What each symbol does to the elements:
at | lu di
RH | RC HH
TB | LJ JQ
ZS | QJ DZ
ZL | ML DJ
ZH | RF CF
MF | FS DT
DL | NH CM
TQ | QB QG
DJ | PR HM
LH | QP QB
MD | ZH ML
RM | QB FL
MG | DJ SQ
FJ | JC RF
QG | JG DQ
DR | QQ DT
RJ | TZ DH
SM | RJ DH
TZ | CH ZP
CM | ZL MD
QS | JM BR
JN | CH QS
JM | RL MD
DT | NQ HT
NH | MD ZL
HD | HT BD
MJ | RM JP
QP | NC LL
SR | GH LH
JP | FL ZG
JJ | PR BF
GZ | MT JC
DM | QJ NC
NQ | QG RC
NZ | BD CC
JH | JJ RJ
LJ | JH JF
JF | RF DL
MT | NQ LQ
TD | TB BR
RD | NC LL
PR | JN CC
HG | DZ MJ
HM | CC JJ
HT | ZP TZ
HF | NQ RH
DQ | LD HG
SD | DH GH
JQ | ZP RJ
BD | ZP SD
CF | JP MT
BR | LJ PR
QC | TD SZ
PB | SQ LJ
RL | JF SF
QB | HF JG
ZG | MD FL
GH | DM RD
PN | SM MF
ZP | PN CH
CZ | JQ HM
JC | FL JM
GS | CF GZ
FS | NZ QC
HH | BS QJ
NC | TQ NQ
ML | NH QS
DH | QB BD
QJ | ZH GS
LQ | JF BR
RC | DQ BS
SZ | CZ PN
SF | CF JN
JG | RH LD
BF | QC TZ
LL | LH TQ
SQ | CH JH
BS | GZ ZH
SB | SD SR
RF | JC NH
DZ | QP DM
FL | GZ BS
CH | CC TD
QQ | DH DM
CC | BF TB
LD | HH ZS
CD | TZ HD

In the rows, 533 stands for zero.

The rows follow the links: the fewer symbols apart two elements are, the more alike their rows tend to be.

Each row is also shifted at random along 7 hidden directions that mean nothing.

One row for each element, in no order:
Each row stands for one element.
1: 506 532 555 537 578 585 543 593 442 475 474 495 605 656 675 517 504 456 554 649 493 610 460 496 410 560 560
2: 606 435 607 461 628 498 499 529 581 511 644 379 698 527 540 452 468 588 445 665 562 583 541 602 412 392 831
3: 526 556 461 630 480 650 654 468 597 633 492 656 419 339 442 500 505 565 461 451 391 443 503 610 632 532 407
4: 516 587 563 563 400 527 632 595 448 674 509 499 554 591 519 523 624 529 533 661 530 645 526 623 481 516 361
5: 515 601 473 640 436 508 745 374 366 786 504 556 478 457 407 481 537 574 419 637 288 529 484 600 379 532 267
6: 518 618 617 479 573 465 569 614 592 626 580 610 536 640 492 518 618 519 633 364 566 556 625 523 607 517 494
7: 529 604 398 460 641 524 493 433 425 703 578 519 416 475 361 605 506 559 470 588 448 373 471 383 527 557 511
8: 550 605 484 597 498 573 462 770 667 484 593 578 496 444 771 646 563 403 476 671 594 601 702 693 573 540 659
9: 516 701 516 571 514 576 591 769 562 417 634 378 556 547 742 566 585 421 568 567 538 409 694 569 475 633 463
10: 570 517 604 592 582 534 698 566 552 400 526 602 671 614 736 467 402 437 613 378 306 624 575 591 355 578 480
11: 448 591 596 443 447 443 492 562 486 435 438 554 573 535 552 538 531 538 619 471 543 549 524 440 540 617 460
12: 466 578 550 523 661 557 336 563 511 536 380 505 467 536 538 607 526 593 448 724 632 470 617 495 492 483 594
13: 584 523 439 580 603 580 542 540 506 649 588 463 518 350 624 535 448 487 320 779 432 542 630 679 371 425 809
14: 526 566 515 561 668 670 551 636 474 486 450 434 565 663 648 578 453 483 652 466 460 483 440 392 557 537 570
15: 518 629 696 483 544 562 648 650 516 421 581 398 681 751 549 439 597 524 731 418 534 419 522 423 508 638 294
16: 507 531 580 598 727 644 485 503 561 410 460 588 506 593 621 522 457 494 533 390 443 397 521 398 493 565 535
17: 450 635 596 466 534 430 375 609 574 443 596 474 496 493 576 493 622 534 484 509 676 421 706 489 498 530 641
18: 554 596 500 621 338 524 614 609 546 608 599 560 481 519 592 554 567 428 510 483 504 641 575 602 477 544 413
19: 562 465 397 575 382 440 559 414 532 507 687 487 437 408 440 486 607 551 467 450 632 425 613 555 560 550 514
20: 447 641 505 606 540 532 462 533 560 536 489 455 429 435 529 566 584 568 370 601 594 358 691 566 474 497 493
21: 543 499 585 557 539 700 535 499 553 410 586 454 552 522 546 425 516 485 515 351 445 387 373 374 584 530 626
22: 552 466 500 585 583 413 660 499 465 529 351 643 557 716 469 573 530 647 735 654 612 595 615 641 490 642 83
23: 482 559 609 501 668 548 457 423 483 425 546 498 530 525 488 458 533 558 442 571 455 262 539 376 409 604 493
24: 482 563 441 595 456 588 684 556 523 489 347 692 488 370 571 554 454 552 622 459 390 519 534 611 618 674 272
25: 547 579 517 554 519 559 573 544 525 604 630 646 548 493 593 557 596 461 480 608 439 576 508 598 577 568 540
26: 616 362 537 523 555 533 406 436 631 562 608 439 495 670 453 578 462 512 515 322 626 659 371 422 574 379 801
27: 509 617 682 505 486 549 480 599 638 615 597 495 514 468 379 439 690 619 446 607 688 433 665 632 587 448 474
28: 558 389 517 585 696 500 624 351 484 527 510 644 595 613 539 447 558 561 572 511 501 572 535 560 530 502 627
29: 522 599 512 604 560 470 620 612 685 438 571 439 600 349 672 644 550 606 434 648 535 407 832 842 512 531 486
30: 537 617 450 533 583 572 492 603 549 566 640 503 431 588 569 623 520 413 573 369 510 463 519 363 588 543 617
31: 467 519 471 482 561 541 485 618 487 328 419 546 574 460 722 561 446 469 631 508 519 526 534 471 563 629 668
32: 438 557 461 562 651 513 478 482 448 596 243 723 438 552 622 671 427 534 554 474 448 660 498 467 542 564 528
33: 567 447 371 513 572 500 451 437 479 568 531 369 505 426 440 697 432 653 411 754 563 462 531 589 516 485 583
34: 559 517 423 527 592 487 501 524 553 377 564 371 568 463 570 724 355 572 517 629 438 328 595 554 439 642 382
35: 629 472 473 417 501 472 430 526 418 528 668 432 539 454 399 452 468 545 478 837 541 396 518 479 324 607 469
36: 622 416 514 661 490 539 615 541 680 657 487 694 465 633 510 524 472 525 607 275 594 839 559 681 582 370 587
37: 448 554 724 477 711 507 507 379 485 629 450 599 610 594 454 437 636 669 431 661 548 558 521 529 495 437 653
38: 441 685 517 451 384 381 552 599 485 538 513 559 508 317 523 530 600 580 490 659 537 486 732 676 486 616 364
39: 492 583 478 676 610 663 608 453 495 703 486 500 429 475 567 554 528 496 406 426 388 514 497 486 521 414 716
40: 532 597 439 578 514 576 540 571 408 702 486 520 477 539 555 645 574 484 479 777 506 616 492 572 501 543 494
41: 599 451 584 466 560 494 471 569 532 585 459 397 634 642 470 596 463 636 531 736 624 658 505 617 453 437 558
42: 477 530 707 502 444 441 440 699 644 416 480 323 660 711 540 546 722 678 621 689 936 581 706 711 579 479 385
43: 609 498 359 639 400 548 485 641 572 624 553 520 344 432 502 507 485 476 492 550 639 607 652 606 465 441 572
44: 518 541 438 655 559 663 553 470 548 594 412 668 371 467 448 577 452 543 517 447 453 423 463 484 585 563 328
45: 548 436 466 544 675 580 528 278 332 643 456 723 519 656 550 641 417 443 529 614 260 630 178 324 508 650 546
46: 533 578 428 571 710 715 625 532 480 689 441 503 532 352 517 551 509 613 401 774 399 473 557 639 579 422 704
47: 533 642 417 567 554 532 624 527 543 654 637 574 406 451 504 578 528 455 545 350 386 397 571 457 562 579 470
48: 444 619 489 459 509 440 384 658 521 430 482 470 509 403 622 564 552 560 508 669 642 504 672 560 519 572 667
49: 590 534 522 465 380 487 458 524 427 534 737 263 494 462 398 404 563 550 393 759 612 392 558 477 294 519 568
50: 556 506 524 567 582 526 518 612 689 373 537 454 587 582 680 690 387 500 584 381 501 540 594 609 531 546 546
51: 536 617 542 476 619 550 572 602 500 668 544 521 537 609 477 564 583 561 597 590 536 499 573 511 587 497 490
52: 556 513 613 554 554 467 727 383 644 484 640 553 635 477 555 531 497 564 494 290 322 493 541 656 531 526 492
53: 584 412 499 546 673 482 554 437 545 465 576 497 603 580 565 519 510 603 539 592 583 534 614 601 491 486 668
54: 597 450 531 537 558 436 550 424 551 536 681 463 564 512 451 430 604 569 458 569 631 488 612 595 468 466 661
55: 508 460 484 508 470 507 547 496 465 360 487 570 539 523 574 482 494 499 673 390 524 547 441 406 576 671 491
56: 536 598 508 555 542 653 486 569 538 516 495 448 468 470 445 533 524 593 498 718 567 329 561 534 518 559 334
57: 596 396 335 626 442 481 579 290 457 702 558 612 362 501 300 524 499 578 517 423 540 553 440 488 543 518 439
58: 550 531 439 501 477 556 327 591 459 407 611 452 459 609 590 675 467 370 530 664 568 450 396 314 467 690 477
59: 514 616 433 558 676 593 521 604 587 502 446 638 461 436 554 613 427 499 562 488 409 368 617 475 585 599 459
60: 574 451 415 634 640 497 563 524 517 394 484 600 494 636 649 555 473 491 649 451 578 491 632 496 494 598 474
61: 574 380 350 594 551 510 460 450 507 471 458 500 441 619 505 672 452 545 615 446 663 559 442 434 603 559 497
62: 492 514 546 591 403 506 644 502 558 410 466 572 560 461 533 466 573 583 593 458 544 485 569 613 599 622 349
63: 629 436 464 533 487 494 572 458 547 584 533 603 465 575 412 566 366 526 593 451 417 570 430 505 447 561 379
64: 485 519 520 476 458 514 463 608 502 415 463 544 527 520 624 509 542 504 617 455 604 612 492 471 608 580 660
65: 494 543 551 494 565 616 527 509 544 514 462 606 526 407 518 488 492 560 503 491 439 487 442 478 626 556 598
66: 514 475 381 570 539 483 546 526 506 374 464 582 499 458 593 550 504 550 610 553 580 489 624 560 562 626 483
67: 610 436 510 489 433 454 536 482 529 537 580 467 539 590 378 554 422 570 570 516 515 543 450 537 454 548 344
68: 475 417 620 562 595 547 594 338 502 525 434 535 633 582 513 469 582 647 488 542 552 600 420 565 599 497 618
69: 622 417 347 591 504 482 525 399 489 574 508 511 425 565 388 661 391 567 573 471 515 510 439 459 496 574 364
70: 508 467 472 553 618 561 607 494 517 472 413 710 579 417 698 487 485 482 565 390 415 690 487 558 627 522 834
71: 420 579 516 530 338 478 457 459 479 615 406 587 397 526 434 570 559 553 538 380 582 635 425 415 619 548 456
72: 631 492 448 498 412 536 408 568 567 519 719 488 446 413 491 558 470 436 429 622 550 446 519 503 453 567 575
73: 528 531 562 456 672 673 542 471 377 603 519 426 628 547 486 508 529 571 474 847 419 424 355 439 519 554 591
74: 632 453 575 457 587 513 545 579 584 583 471 619 623 578 492 579 398 593 593 689 515 701 523 680 511 485 499
75: 528 574 594 534 657 656 515 634 561 525 515 479 540 623 559 524 557 534 574 507 575 443 523 448 599 490 571
76: 513 620 602 544 501 572 631 690 538 616 504 513 569 718 582 554 616 474 681 467 568 638 528 552 594 516 398
77: 622 494 407 546 296 503 406 532 498 730 670 428 315 409 257 468 590 546 376 633 728 534 538 528 462 399 581
78: 618 459 507 540 462 532 430 721 598 499 521 491 502 614 496 498 497 504 616 552 774 649 620 572 504 431 590
79: 622 446 615 448 591 479 579 490 463 526 523 566 680 628 468 497 381 555 605 662 403 613 434 544 364 562 459
80: 561 472 554 519 474 457 504 442 575 513 614 405 545 588 428 612 553 610 502 468 624 493 485 520 581 525 436
81: 604 538 365 461 573 491 406 643 531 446 535 330 522 394 523 740 345 617 488 889 573 349 672 642 425 621 357
82: 539 533 531 533 506 597 323 655 578 424 655 429 521 573 712 591 602 382 451 619 674 567 487 447 557 504 834
83: 552 580 382 640 374 606 533 535 407 706 499 380 374 510 474 610 530 488 482 590 554 516 473 468 468 499 414
84: 549 510 622 524 457 523 538 468 464 512 573 634 564 748 560 552 559 422 671 463 466 627 310 377 540 687 324
85: 449 502 606 443 537 483 507 456 461 408 426 633 608 592 641 490 482 488 644 303 444 635 375 369 545 600 669
86: 539 536 527 547 560 629 559 423 395 642 569 509 540 600 546 553 554 450 463 592 377 555 321 404 518 532 638
87: 487 559 587 552 719 636 393 481 539 346 536 437 517 577 626 507 485 482 473 402 514 300 494 290 438 551 714

Some elements, each with its row:
FS 52
CD 60
CF 14
SB 70
TB 2
CZ 81
ZP 53
QQ 62
QP 11
HT 22
JC 76
MG 35
DQ 27
GH 31
RC 87
PN 80
HG 59
ZS 3
SD 55
JP 47
CC 67
DL 82
RH 16
TQ 32
JH 78
QS 18
HD 28
RD 85
HF 37

Row, symbols taken left to right, then the row they reach:
72 di lu lu lu lu: 41
6 lu di di: 44
66 di di di lu lu: 21
34 lu di lu lu lu: 50
17 di di lu: 56
39 di lu: 1
75 lu di lu lu: 15
63 di lu lu di di: 79
5 di di di lu di: 54
24 lu lu: 73
38 di di di di lu: 65
69 lu lu lu: 61
77 lu di di lu: 49
57 di di lu di: 36
10 di lu di lu: 40
19 lu di lu lu: 26
20 di lu di di: 7
42 di di di lu di: 29
8 di lu lu lu lu: 86

